Below is a small trained network, with its code and all its weights. Each question gives an input and a class and asks what happens when units are switched off, that is, made to give their printed mean instead of their output.

import numpy as np


def w(rows, s, z=0):
    codes = np.array(rows[::2]) - 128.0
    scale = np.full(codes.shape[1], s)
    scale[-1] = z or s
    return codes * scale


def norm(h):
    return h / np.sqrt((h * h).mean(-1, keepdims=True) + 1e-5)


def f(y):
    return y / 2 * (1 + np.tanh(0.7978845608 * (y + 0.044715 * y**3)))


def log_softmax(a):
    a = a - a.max(-1, keepdims=True)
    return a - np.log(np.exp(a).sum(-1, keepdims=True))


def net(x, mask):
    res = np.array(x, float).reshape(1, 5) / 4 @ E
    u = 0
    for l in range(4):
        y = f(norm(res) @ A[l][:, :-1].T + A[l][:, -1])
        res = res + np.where(mask[u : u + 8], y, B[l][:, -1]) @ B[l][:, :-1]
        u += 8
    return log_softmax(norm(res)[-1] @ U[:, :-1].T + U[:, -1])


A, B = {}, {}
E = w([
[122,112,161,143,61,127,94,113,170,83,145,140],'x0',
[89,63,159,165,39,151,251,110,129,190,7,89],'x1',
[53,44,184,46,201,201,104,128,173,114,128,62],'x2',
[125,85,49,219,178,186,145,117,201,91,104,177],'x3',
[110,148,93,140,114,139,25,202,151,210,62,101],'x4',
],0.011)
A[0] = w([
[155,94,79,112,114,157,51,88,121,240,104,162,23],'L0N0',
[154,140,81,97,223,135,185,137,61,187,113,114,25],'L0N1',
[145,137,88,114,224,132,173,153,58,173,104,115,34],'L0N2',
[162,100,127,92,163,131,213,102,86,99,168,152,3],'L0N3',
[147,95,173,82,110,97,121,154,66,138,136,147,35],'L0N4',
[157,112,146,85,155,102,115,117,161,125,82,140,43],'L0N5',
[149,98,163,128,11,140,70,132,186,48,144,129,20],'L0N6',
[143,65,99,167,184,95,140,155,148,113,104,165,39],'L0N7',
],0.012,0.0069)
B[0] = w([
[76,177,153,173,154,67,191,176,115,2,141,66,234],'L0N0',
[38,126,163,147,139,64,98,67,192,219,139,217,226],'L0N1',
[48,116,158,134,132,54,85,70,201,201,132,220,221],'L0N2',
[80,167,139,163,164,72,178,197,113,34,121,79,220],'L0N3',
[133,223,100,124,104,242,132,73,150,149,162,69,178],'L0N4',
[142,138,170,155,131,160,140,190,148,176,179,168,104],'L0N5',
[15,120,141,159,133,65,89,63,162,198,149,191,255],'L0N6',
[137,241,112,101,80,228,128,66,138,159,162,40,191],'L0N7',
],0.014,0.004)
A[1] = w([
[155,118,20,183,199,227,140,118,186,117,102,145,39],'L1N0',
[117,50,167,17,237,174,111,157,152,147,112,87,81],'L1N1',
[224,183,59,152,102,62,144,150,63,174,126,194,46],'L1N2',
[152,194,169,2,106,96,113,146,31,211,129,69,59],'L1N3',
[190,141,82,81,233,112,30,164,79,123,200,167,60],'L1N4',
[134,149,97,121,139,125,51,220,122,171,65,84,2],'L1N5',
[123,53,134,128,101,140,222,155,71,215,29,109,62],'L1N6',
[116,123,118,134,144,119,58,194,128,169,75,99,10],'L1N7',
],0.017,0.0046)
B[1] = w([
[99,243,178,128,91,213,132,74,147,182,203,56,233],'L1N0',
[137,68,94,214,117,159,140,183,9,212,119,167,238],'L1N1',
[78,10,122,175,168,195,116,191,37,200,134,149,254],'L1N2',
[123,229,148,165,128,251,146,56,192,162,200,82,246],'L1N3',
[179,84,47,10,87,55,158,48,162,110,8,118,253],'L1N4',
[87,146,136,162,140,83,151,210,139,21,143,94,194],'L1N5',
[189,110,36,6,138,58,85,69,142,88,84,139,254],'L1N6',
[81,146,151,179,146,60,171,155,129,37,142,154,187],'L1N7',
],0.013,0.0087)
A[2] = w([
[201,104,231,92,129,154,120,192,145,151,76,116,58],'L2N0',
[192,129,164,143,125,162,116,168,163,159,113,185,82],'L2N1',
[114,69,157,129,143,139,109,152,98,152,129,136,76],'L2N2',
[184,80,143,147,142,168,152,170,68,156,127,148,3],'L2N3',
[199,101,206,120,193,119,251,126,78,34,191,157,14],'L2N4',
[165,92,118,140,138,179,111,207,77,172,111,115,2],'L2N5',
[165,195,202,110,137,136,116,180,87,168,131,93,57],'L2N6',
[185,101,229,112,88,142,82,182,110,87,160,152,9],'L2N7',
],0.018,0.0033)
B[2] = w([
[84,61,145,85,133,105,165,118,111,128,124,142,121],'L2N0',
[111,120,137,152,113,73,125,141,126,149,94,133,120],'L2N1',
[133,122,145,187,123,134,111,128,113,144,124,169,232],'L2N2',
[137,87,118,151,110,155,166,159,60,115,138,141,228],'L2N3',
[100,141,129,96,109,44,223,117,127,4,167,108,207],'L2N4',
[143,60,157,156,121,156,135,185,41,151,95,138,254],'L2N5',
[122,144,93,110,119,132,78,118,157,152,116,116,181],'L2N6',
[120,151,144,81,194,124,155,88,119,157,138,143,123],'L2N7',
],0.014,0.0052)
A[3] = w([
[178,129,108,84,127,116,164,159,167,138,49,109,40],'L3N0',
[204,119,132,57,140,124,125,147,144,137,83,133,20],'L3N1',
[127,167,160,157,150,95,93,244,169,96,83,105,10],'L3N2',
[198,108,124,70,111,141,133,112,126,141,99,145,3],'L3N3',
[162,81,193,152,5,129,39,137,180,85,147,165,58],'L3N4',
[185,129,138,77,168,146,129,163,135,104,98,98,56],'L3N5',
[158,125,141,93,170,95,93,149,169,138,162,166,53],'L3N6',
[124,62,201,106,104,176,109,135,137,111,143,128,61],'L3N7',
],0.021,0.0028)
B[3] = w([
[195,83,183,94,161,120,35,134,144,114,166,167,240],'L3N0',
[169,131,98,111,118,83,150,83,156,110,78,141,216],'L3N1',
[141,116,198,95,158,94,255,127,111,43,180,149,254],'L3N2',
[172,146,173,135,129,121,45,249,167,67,126,95,237],'L3N3',
[87,142,178,106,247,82,116,145,187,234,89,192,183],'L3N4',
[86,88,108,118,68,108,151,92,146,146,95,132,155],'L3N5',
[73,43,116,115,75,162,119,96,145,161,130,151,158],'L3N6',
[151,149,66,121,149,66,146,133,97,179,126,180,156],'L3N7',
],0.015,0.0059)
U = w([
[141,243,141,108,92,246,117,81,179,171,172,50,232],'0',
[235,73,73,11,115,76,60,107,145,86,56,125,207],'1',
[89,138,156,139,152,75,226,187,103,5,149,108,133],'2',
[74,109,161,131,173,70,88,106,169,227,100,227,15],'3',
[157,47,95,179,99,190,133,199,6,190,85,148,4],'4',
],0.011,0.00036)

Each question gives the input, the list of numbers given to net, and the class t.
The units are the neurons (one row each of A and B). Each row of codes is followed by its name. A weight is (code - 128) times the scale printed after its matrix; where a second scale follows, it is the last column's (A, B and U).
mask holds one flag per neuron, layer by layer. A switched-off neuron (its flag False) gives its mean, the last column of its row in B, instead of its output. The means were averaged over made-up inputs and are rounded, as every weight is.
A unit's drop is (log p(t) with every unit on - log p(t) with that unit switched off) / (log p(t) with every unit on - log p(t) with every unit switched off).
The circuit of an input: a set's keep is (log p(t) with only the set's units on - log p(t) with every unit switched off) / (log p(t) with every unit on - log p(t) with every unit switched off). Starting from the 12 units with the biggest drops (on a tie, the unit counted first), units are removed one at a time, each time the one whose removal leaves the highest keep (on an exact tie, the one counted first), for as long as the keep stays at least 0.8.
circuit, biggest first: the units of the circuit, biggest drop first
k most important neurons: the k neurons with the biggest drops, biggest first
top k neurons in layer l: the k neurons of layer l with the biggest drops, biggest first
input [0,-5,3,7,-3], class 0: circuit, biggest first => (L1N0)
input [-6,-8,-7,5,6], class 1: 2 most important neurons => (L1N4; L1N1)
input [-3,-7,1,-6,-4], class 1: 3 most important neurons => (L1N4; L0N7; L1N0)
input [-1,2,6,-7,-1], class 0: 3 most important neurons => (L1N3; L0N4; L1N2)
input [-7,1,1,2,7], class 2: 2 most important neurons => (L0N0; L3N2)
input [4,-8,-5,-1,-8], class 1: 2 most important neurons => (L1N4; L0N0)
input [7,0,7,2,-6], class 3: top 2 neurons in layer 0 => (L0N6; L0N0)
input [5,-3,-8,-7,4], class 4: 4 most important neurons => (L1N2; L1N0; L0N7; L2N5)
input [-7,-4,6,-3,-6], class 3: 3 most important neurons => (L0N1; L0N2; L0N0)
input [-7,8,7,-5,-7], class 1: 2 most important neurons => (L1N6; L1N2)
input [-1,7,-8,-8,-5], class 0: 3 most important neurons => (L1N3; L0N4; L1N1)
input [1,4,-4,6,7], class 2: top 2 neurons in layer 1 => (L1N5; L1N3)
input [-6,-6,1,1,8], class 2: top 3 neurons in layer 1 => (L1N7; L1N5; L1N6)
input [-1,-5,-8,2,-6], class 4: circuit, biggest first => (L1N2)
input [4,8,-4,7,4], class 1: 2 most important neurons => (L1N6; L1N3)
input [-3,-4,-5,1,3], class 4: 2 most important neurons => (L1N2; L1N6)
input [6,-1,-4,7,7], class 0: 2 most important neurons => (L1N0; L0N7)
input [-8,-4,8,1,-5], class 3: 2 most important neurons => (L0N1; L0N2)
input [8,-3,-8,-8,-5], class 0: 3 most important neurons => (L0N4; L1N3; L1N1)
input [-6,-3,1,-8,-8], class 0: circuit, biggest first => (L1N3)
input [8,6,0,5,-5], class 3: 2 most important neurons => (L0N6; L1N4)
input [3,-2,5,-2,5], class 2: top 2 neurons in layer 1 => (L1N7; L1N5)
input [-7,1,8,-3,-5], class 4: top 2 neurons in layer 0 => (L0N6; L0N0)
input [4,-6,-7,1,3], class 4: top 2 neurons in layer 1 => (L1N2; L1N6)
input [-6,3,-6,-3,-1], class 3: top 2 neurons in layer 0 => (L0N1; L0N2)
input [6,3,3,-6,-3], class 0: top 3 neurons in layer 0 => (L0N4; L0N2; L0N1)
input [0,-4,-2,2,-2], class 1: circuit, biggest first => (L1N4)
input [-5,-3,-8,7,4], class 4: top 2 neurons in layer 1 => (L1N2; L1N3)
input [0,-1,8,2,7], class 4: top 2 neurons in layer 2 => (L2N5; L2N3)
input [-5,0,-1,1,6], class 2: top 2 neurons in layer 0 => (L0N0; L0N6)
